Here is a tiny trained network, its code and every weight. The questions are about switching its units off for an input and a target symbol, where a switched-off unit gives its printed mean instead of its output.

import numpy as np


def w(rows, s, z=0):
    codes = np.array(rows[::2]) - 128.0
    scale = np.full(codes.shape[1], s)
    scale[-1] = z or s
    return codes * scale


def f(y):
    return y / 2 * (1 + np.tanh(0.7978845608 * (y + 0.044715 * y**3)))


def softmax(a):
    e = np.exp(a - a.max(-1, keepdims=True))
    return e / e.sum(-1, keepdims=True)


def log_softmax(a):
    a = a - a.max(-1, keepdims=True)
    return a - np.log(np.exp(a).sum(-1, keepdims=True))


def net(x, mask):
    ids = ['βεζηθμξσφψ'.index(c) for c in x.split()]
    T = len(ids)
    res = E[ids] + P[:T]
    q, k, v = (res @ M[0].T for M in (Q, K, V))
    z = softmax(np.where(np.tri(T) > 0, q @ k.T / 4**0.5, -1e9)) @ v
    res = res + np.where(mask[0], z, O[0][:, -1]) @ O[0][:, :-1]
    y = f(res @ A[0][:, :-1].T + A[0][:, -1])
    res = res + np.where(mask[1:25], y, B[0][:, -1]) @ B[0][:, :-1]
    return log_softmax(res[-1] @ U[:, :-1].T + U[:, -1])


Q, K, V, O, A, B = {}, {}, {}, {}, {}, {}
E = w([
[178,237,45,176,86,149,190,141,64,178],'β',
[68,102,175,128,99,125,194,130,167,70],'ε',
[180,129,161,93,101,89,157,190,97,189],'ζ',
[135,186,178,87,144,183,154,249,124,101],'η',
[72,30,163,64,130,71,196,68,103,188],'θ',
[135,91,170,223,169,25,171,118,146,222],'μ',
[155,101,173,173,227,158,189,150,149,155],'ξ',
[162,214,173,96,147,106,136,116,198,163],'σ',
[140,116,49,120,140,15,152,192,145,51],'φ',
[212,117,110,206,100,179,58,96,106,11],'ψ',
],0.015)
P = w([
[77,130,102,96,180,142,61,94,107,131],'0',
[108,152,111,86,201,134,109,75,86,125],'1',
[3,189,173,182,104,117,154,152,89,149],'2',
[142,91,139,101,171,133,88,103,138,96],'3',
[158,169,116,110,200,127,148,93,119,103],'4',
[59,170,181,196,79,105,186,155,115,128],'5',
[155,81,144,120,123,117,80,132,194,85],'6',
[197,152,104,118,168,121,165,100,152,88],'7',
[96,150,183,199,39,96,205,152,150,115],'8',
[182,65,128,151,87,94,79,152,233,59],'9',
[231,149,101,139,149,107,180,113,196,62],'10',
[85,168,162,195,56,112,190,163,140,141],'11',
],0.013)
Q[0] = w([
[92,204,193,178,116,83,247,223,165,144],'head 1',
[180,136,113,119,159,97,146,104,116,120],'head 1',
[107,133,82,152,93,108,147,145,108,163],'head 1',
[95,152,74,132,133,181,98,125,64,109],'head 1',
],0.016)
K[0] = w([
[247,147,125,186,116,111,152,173,254,68],'head 1',
[165,174,125,136,143,113,188,96,81,161],'head 1',
[165,130,82,146,168,114,55,111,189,160],'head 1',
[62,171,111,131,192,143,61,137,115,123],'head 1',
],0.014)
V[0] = w([
[111,61,130,180,159,227,171,181,86,99],'head 1',
[189,101,177,178,96,179,144,49,164,254],'head 1',
[96,205,145,136,119,197,73,31,174,53],'head 1',
[147,110,141,13,106,213,210,213,233,209],'head 1',
],0.0051)
O[0] = w([
[89,75,77,131,73,254,113,184,215,138,3],'head 1',
[100,94,151,141,133,141,94,36,66,254,130],'head 1',
[160,165,200,245,122,148,127,75,189,13,158],'head 1',
[59,164,223,59,223,205,152,174,41,127,167],'head 1',
],0.0066,0.0034)
A[0] = w([
[30,131,104,179,85,101,194,104,108,115,31],'neuron 1',
[124,153,87,198,6,145,145,101,79,146,141],'neuron 2',
[94,133,160,203,136,164,92,116,104,66,112],'neuron 3',
[207,91,95,145,207,82,58,127,139,175,53],'neuron 4',
[131,87,74,167,96,117,116,184,179,85,2],'neuron 5',
[161,145,70,131,149,131,59,132,6,133,127],'neuron 6',
[90,174,132,145,76,87,129,193,138,244,117],'neuron 7',
[174,158,143,88,192,80,115,96,176,76,131],'neuron 8',
[164,94,53,97,200,180,189,83,72,104,111],'neuron 9',
[50,143,214,161,57,179,153,137,132,196,91],'neuron 10',
[78,62,131,164,49,115,122,218,95,120,176],'neuron 11',
[129,52,222,134,140,64,86,178,110,96,73],'neuron 12',
[95,142,159,60,139,99,156,98,116,151,97],'neuron 13',
[113,121,130,131,81,121,108,122,182,108,94],'neuron 14',
[117,73,111,138,168,172,150,141,176,173,146],'neuron 15',
[156,127,43,115,172,101,122,142,163,181,118],'neuron 16',
[113,142,137,152,155,80,212,154,92,162,96],'neuron 17',
[117,101,107,27,26,143,89,174,195,168,115],'neuron 18',
[74,193,210,123,152,161,119,99,121,186,77],'neuron 19',
[170,129,107,55,186,152,95,182,88,111,124],'neuron 20',
[151,93,104,109,167,223,135,22,154,66,107],'neuron 21',
[186,145,148,134,186,146,60,18,146,154,119],'neuron 22',
[202,177,105,82,131,255,103,180,65,28,91],'neuron 23',
[98,95,162,72,153,154,119,49,175,116,80],'neuron 24',
],0.009,0.0059)
B[0] = w([
[171,175,139,103,91,190,108,192,127,119,150],'neuron 1',
[101,93,174,151,235,86,97,126,131,153,146],'neuron 2',
[199,103,108,63,98,66,192,124,125,161,152],'neuron 3',
[99,154,112,104,102,173,171,36,103,89,164],'neuron 4',
[112,164,192,63,108,143,100,95,50,181,151],'neuron 5',
[176,160,132,148,63,90,161,161,196,112,133],'neuron 6',
[113,88,120,87,121,162,180,141,95,85,174],'neuron 7',
[100,42,81,110,159,179,49,155,150,162,244],'neuron 8',
[132,77,83,179,104,104,39,170,55,138,149],'neuron 9',
[193,99,112,145,149,104,1,72,34,153,168],'neuron 10',
[139,118,58,176,213,185,146,143,193,165,151],'neuron 11',
[184,198,111,56,125,182,120,110,170,163,152],'neuron 12',
[126,111,104,118,117,73,140,153,140,197,169],'neuron 13',
[101,145,89,187,137,113,140,133,77,128,136],'neuron 14',
[102,116,121,185,147,178,75,147,61,90,149],'neuron 15',
[132,127,161,149,164,105,141,42,100,84,157],'neuron 16',
[33,108,131,65,61,146,91,115,135,94,202],'neuron 17',
[100,82,167,199,114,142,123,101,23,75,142],'neuron 18',
[200,145,125,92,94,134,146,142,117,106,205],'neuron 19',
[145,228,195,121,105,134,34,52,81,108,152],'neuron 20',
[124,122,175,101,26,156,138,213,128,134,153],'neuron 21',
[126,112,61,133,108,191,185,110,140,159,207],'neuron 22',
[8,153,105,173,89,77,51,62,205,212,147],'neuron 23',
[136,106,101,153,172,104,167,179,131,146,144],'neuron 24',
],0.007,0.011)
U = w([
[184,196,119,230,140,37,153,136,148,193,217],'β',
[60,155,125,87,70,120,204,199,193,66,252],'ε',
[203,214,196,70,56,105,135,124,62,142,187],'ζ',
[77,187,156,116,114,127,103,120,155,158,39],'η',
[94,84,130,99,113,62,111,168,136,224,33],'θ',
[89,151,117,123,97,141,172,41,130,115,95],'μ',
[125,110,110,163,112,210,88,158,68,124,135],'ξ',
[203,180,75,61,158,177,136,121,196,219,150],'σ',
[162,120,85,96,140,80,69,100,129,44,79],'φ',
[167,153,70,137,2,149,107,126,149,138,48],'ψ',
],0.0053,0.0034)

Each question gives the input, a string of symbols that net reads in full, and the target symbol t.
The units are the heads (4 rows each of Q, K, V and O) and the neurons (one row each of A and B). Each row of codes is followed by its name. A weight is (code - 128) times the scale printed after its matrix; where a second scale follows, it is the last column's (O, A, B and U).
mask holds one flag per unit, heads first, then neurons. A switched-off unit (its flag False) gives its mean, the last column of its rows in O or B, instead of its output. The means were averaged over made-up inputs and are rounded, as every weight is.
A unit's drop is (log p(t) with every unit on - log p(t) with that unit switched off) / (log p(t) with every unit on - log p(t) with every unit switched off).
The circuit of an input: a set's keep is (log p(t) with only the set's units on - log p(t) with every unit switched off) / (log p(t) with every unit on - log p(t) with every unit switched off). Starting from the 12 units with the biggest drops (on a tie, the unit counted first), units are removed one at a time, each time the one whose removal leaves the highest keep (on an exact tie, the one counted first), for as long as the keep stays at least 0.8.
circuit, biggest first: the units of the circuit, biggest drop first
unit that matters most: the unit with the biggest drop
k most important neurons: the k neurons with the biggest drops, biggest first
drop when u is switched off: that unit's drop, to one decimal
input μ ζ ξ σ ε, target ε: circuit, biggest first	neuron 10; head 1; neuron 21
input ζ ξ μ, target ξ: 2 most important neurons	neuron 10; neuron 7
input ζ σ β σ σ μ σ, target μ: 2 most important neurons	neuron 18; neuron 4
input μ μ ξ ψ η σ ζ, target ζ: circuit, biggest first	head 1; neuron 20; neuron 8
input ε σ ψ σ σ σ η ψ σ, target β: circuit, biggest first	head 1; neuron 2; neuron 17
input σ σ φ ξ θ σ σ σ σ ζ σ ζ, target ζ: circuit, biggest first	head 1; neuron 8
input ε σ φ σ φ ζ, target ε: circuit, biggest first	head 1; neuron 7; neuron 17
input σ σ σ μ σ ζ φ ξ σ ξ ξ θ, target ξ: circuit, biggest first	head 1; neuron 10; neuron 15
input μ θ σ η ζ ξ ε ξ ε, target ξ: unit that matters most	neuron 10
input σ σ η ψ ξ ξ ξ θ ψ σ σ θ, target ζ: circuit, biggest first	head 1; neuron 8; neuron 1
input φ σ ζ ξ φ μ μ η, target η: circuit, biggest first	neuron 23; head 1; neuron 20
input φ ε φ ξ φ σ μ ε σ ε σ σ, target ζ: circuit, biggest first	head 1; neuron 19
input σ ξ ξ σ σ β, target ζ: circuit, biggest first	head 1; neuron 8; neuron 1
input σ μ σ σ θ, target θ: circuit, biggest first	neuron 13; neuron 9; head 1
input φ σ ξ, target ε: circuit, biggest first	head 1; neuron 17; neuron 10
input ξ σ σ, target ζ: unit that matters most	neuron 19
input σ ζ ξ ξ φ β, target ε: drop when neuron 4 is switched off	0.0
input σ ξ σ ξ ξ ξ ξ ε σ σ ξ, target ξ: drop when neuron 9 is switched off	0.2
input μ ψ φ ε ζ μ ξ σ β, target ζ: drop when neuron 10 is switched off	0.2
input ξ μ σ σ ζ σ φ σ σ, target ε: most important neuron	neuron 7
input σ μ σ φ ξ ξ σ σ φ σ φ ξ, target ε: drop when head 1 is switched off	1.0
